Below are the code and all the weights of a small trained network. Each question names an input and a target symbol and asks about switching units off, where a switched-off unit gives its printed mean instead of its output.

import numpy as np


def w(rows, s, z=0):
    codes = np.array(rows[::2]) - 128.0
    scale = np.full(codes.shape[1], s)
    scale[-1] = z or s
    return codes * scale


def norm(h):
    return h / np.sqrt((h * h).mean(-1, keepdims=True) + 1e-5)


def f(y):
    return np.maximum(y, 0)


def softmax(a):
    e = np.exp(a - a.max(-1, keepdims=True))
    return e / e.sum(-1, keepdims=True)


def log_softmax(a):
    a = a - a.max(-1, keepdims=True)
    return a - np.log(np.exp(a).sum(-1, keepdims=True))


def net(x, mask):
    ids = ['γηξτφψ'.index(c) for c in x.split()]
    T = len(ids)
    res = E[ids] + P[:T]
    r = norm(res)
    for j in range(2):
        rows = slice(4 * j, 4 * j + 4)
        q, k, v = (r @ M[0][rows].T for M in (Q, K, V))
        z = softmax(np.where(np.tri(T) > 0, q @ k.T / 4**0.5, -1e9)) @ v
        o = O[0][rows]
        res = res + np.where(mask[j], z, o[:, -1]) @ o[:, :-1]
    y = f(norm(res) @ A[0][:, :-1].T + A[0][:, -1])
    res = res + np.where(mask[2:10], y, B[0][:, -1]) @ B[0][:, :-1]
    return log_softmax(norm(res)[-1] @ U[:, :-1].T + U[:, -1])


Q, K, V, O, A, B = {}, {}, {}, {}, {}, {}
E = w([
[107,128,71,55,156,208,138,33,150],'γ',
[9,132,144,162,148,120,132,127,78],'η',
[122,166,127,123,89,149,184,204,129],'ξ',
[185,182,101,135,129,46,98,46,76],'τ',
[114,124,100,130,135,150,111,214,116],'φ',
[196,87,244,81,167,120,84,146,162],'ψ',
],0.0016)
P = w([
[126,146,116,141,253,103,186,149,136],'0',
[122,110,105,91,198,90,180,161,108],'1',
[133,112,124,98,171,126,173,159,74],'2',
[134,150,153,117,160,158,153,154,85],'3',
[131,182,154,145,158,166,125,140,129],'4',
[110,174,137,145,147,131,108,130,180],'5',
[103,136,117,112,123,93,108,133,184],'6',
[108,97,107,89,98,90,117,137,147],'7',
[121,90,118,86,79,118,117,136,102],'8',
[133,113,144,109,65,164,108,127,85],'9',
[130,132,150,141,63,181,88,113,117],'10',
[123,139,141,156,55,173,71,108,157],'11',
[108,115,122,141,50,131,65,97,186],'12',
],0.0024)
Q[0] = w([
[120,116,249,212,156,108,141,214,58],'H1',
[169,59,132,56,135,108,169,154,70],'H1',
[165,97,183,144,136,60,109,178,218],'H1',
[38,118,111,137,143,50,156,141,130],'H1',
[141,146,126,132,94,106,95,126,117],'H2',
[121,108,144,69,115,154,94,67,122],'H2',
[101,149,128,79,132,166,98,97,169],'H2',
[67,113,173,96,116,165,119,154,147],'H2',
],0.012)
K[0] = w([
[112,111,125,106,255,75,206,142,151],'H1',
[136,186,140,165,165,129,100,127,224],'H1',
[190,139,196,90,204,170,148,137,90],'H1',
[102,182,132,193,185,168,164,134,78],'H1',
[140,159,95,146,127,105,130,84,119],'H2',
[137,103,141,120,79,113,82,108,131],'H2',
[133,127,151,151,68,145,61,127,127],'H2',
[93,106,111,112,23,193,113,142,167],'H2',
],0.0088)
V[0] = w([
[112,130,128,150,146,95,176,42,104],'H1',
[125,126,115,109,80,158,195,105,177],'H1',
[107,205,148,135,83,66,150,139,81],'H1',
[227,120,165,103,116,114,123,120,165],'H1',
[122,111,3,95,90,116,160,86,97],'H2',
[57,86,200,119,109,166,115,99,144],'H2',
[38,193,84,190,110,125,119,140,96],'H2',
[104,74,83,110,166,103,55,170,181],'H2',
],0.0035)
O[0] = w([
[147,133,54,34,73,148,48,128,149,138],'H1',
[118,31,76,88,194,47,129,237,148,82],'H1',
[209,66,174,70,190,207,125,102,161,117],'H1',
[32,161,138,42,206,140,174,154,119,10],'H1',
[92,219,185,139,206,91,118,118,251,120],'H2',
[190,167,64,88,212,115,148,120,35,105],'H2',
[88,151,226,32,145,81,225,199,49,150],'H2',
[160,221,169,228,109,248,117,118,66,154],'H2',
],0.0026,0.0012)
A[0] = w([
[128,123,177,107,153,230,155,177,115,117],'N1',
[142,193,154,104,125,123,76,37,109,77],'N2',
[66,84,205,139,85,92,48,45,97,7],'N3',
[124,82,174,79,152,184,133,65,147,170],'N4',
[3,139,72,125,175,186,206,99,113,121],'N5',
[146,108,48,52,220,94,166,96,143,68],'N6',
[252,198,77,143,170,25,166,60,106,3],'N7',
[219,99,159,108,123,154,194,175,168,138],'N8',
],0.0032,0.0021)
B[0] = w([
[109,113,126,108,155,83,158,101,179,252],'N1',
[123,64,110,136,171,48,134,175,136,236],'N2',
[75,108,164,120,146,146,44,139,216,206],'N3',
[113,183,131,137,64,147,133,151,106,253],'N4',
[192,111,178,80,129,78,96,78,69,236],'N5',
[97,110,144,207,141,166,164,173,153,185],'N6',
[84,160,43,54,19,152,175,252,74,153],'N7',
[131,118,91,162,175,148,82,97,110,210],'N8',
],0.0044,0.0019)
U = w([
[106,142,203,227,129,151,188,143,143,85],'γ',
[89,151,74,111,80,103,143,239,116,117],'η',
[214,98,88,160,101,185,64,63,120,254],'ξ',
[152,155,183,70,125,44,129,72,64,140],'τ',
[92,162,147,29,134,214,131,103,195,72],'φ',
[113,87,80,136,254,87,126,117,169,78],'ψ',
],0.009,0.002)

Each question gives the input, a string of symbols that net reads in full, and the target symbol t.
The units are the heads (4 rows each of Q, K, V and O) and the neurons (one row each of A and B). Each row of codes is followed by its name. A weight is (code - 128) times the scale printed after its matrix; where a second scale follows, it is the last column's (O, A, B and U).
mask holds one flag per unit, heads first, then neurons. A switched-off unit (its flag False) gives its mean, the last column of its rows in O or B, instead of its output. The means were averaged over made-up inputs and are rounded, as every weight is.
A unit's drop is (log p(t) with every unit on - log p(t) with that unit switched off) / (log p(t) with every unit on - log p(t) with every unit switched off).
The circuit of an input: a set's keep is (log p(t) with only the set's units on - log p(t) with every unit switched off) / (log p(t) with every unit on - log p(t) with every unit switched off). Starting from all 10 units, units are removed one at a time, each time the one whose removal leaves the highest keep (on an exact tie, the one counted first), for as long as the keep stays at least 0.8.
circuit, biggest first: the units of the circuit, biggest drop first
most important unit: the unit with the biggest drop
top k neurons: the k neurons with the biggest drops, biggest first
input ψ η ψ τ ψ τ ξ ξ, target τ: circuit, biggest first -> [H1, N5]
input η γ ξ η, target ψ: circuit, biggest first -> [H1, N2, N3, H2]
input φ η φ τ η η η φ η, target γ: top 2 neurons -> [N5, N3]
input η γ γ φ ξ ψ ξ γ φ τ ψ η ξ, target φ: circuit, biggest first -> [H1, N2]
input ψ ψ ψ γ γ ξ τ γ η τ φ, target η: circuit, biggest first -> [H1, H2]
input γ γ φ ξ τ ξ γ τ ξ, target ψ: most important unit -> H1
input ξ φ φ γ τ φ τ ξ γ τ, target φ: circuit, biggest first -> [H2, N3]
input ψ ψ ψ φ, target τ: circuit, biggest first -> [H1, N5]
input ξ γ γ γ ξ τ γ ψ η τ, target ψ: top 3 neurons -> [N2, N3, N4]
input γ γ ψ τ τ ψ τ ξ γ ψ, target ψ: top 2 neurons -> [N2, N1]
input φ ξ ξ ξ, target γ: circuit, biggest first -> [H1, N8]
input η γ φ φ ξ η γ ψ ψ γ η η ψ, target ψ: circuit, biggest first -> [H1, H2, N2]
input ψ ξ ξ φ η γ η γ ξ ξ η ξ η, target φ: top 2 neurons -> [N3, N2]
input φ η φ, target γ: circuit, biggest first -> [H1, H2]
input ψ φ ψ, target γ: most important unit -> H1
input τ ψ ξ γ γ, target γ: circuit, biggest first -> [N6, H2, H1, N4]
input φ γ φ ψ η φ γ η, target γ: circuit, biggest first -> [H1, H2, N5]
input γ τ γ φ τ, target ψ: top 2 neurons -> [N2, N4]
input τ η τ γ φ ψ ξ τ ψ, target φ: top 2 neurons -> [N3, N4]
input ξ φ ψ ξ γ, target ξ: top 2 neurons -> [N5, N6]
input φ γ γ η γ γ φ ξ γ ξ φ γ, target τ: most important unit -> H2
input γ ψ η γ η φ γ γ φ τ ξ ξ, target γ: top 4 neurons -> [N5, N2, N3, N8]
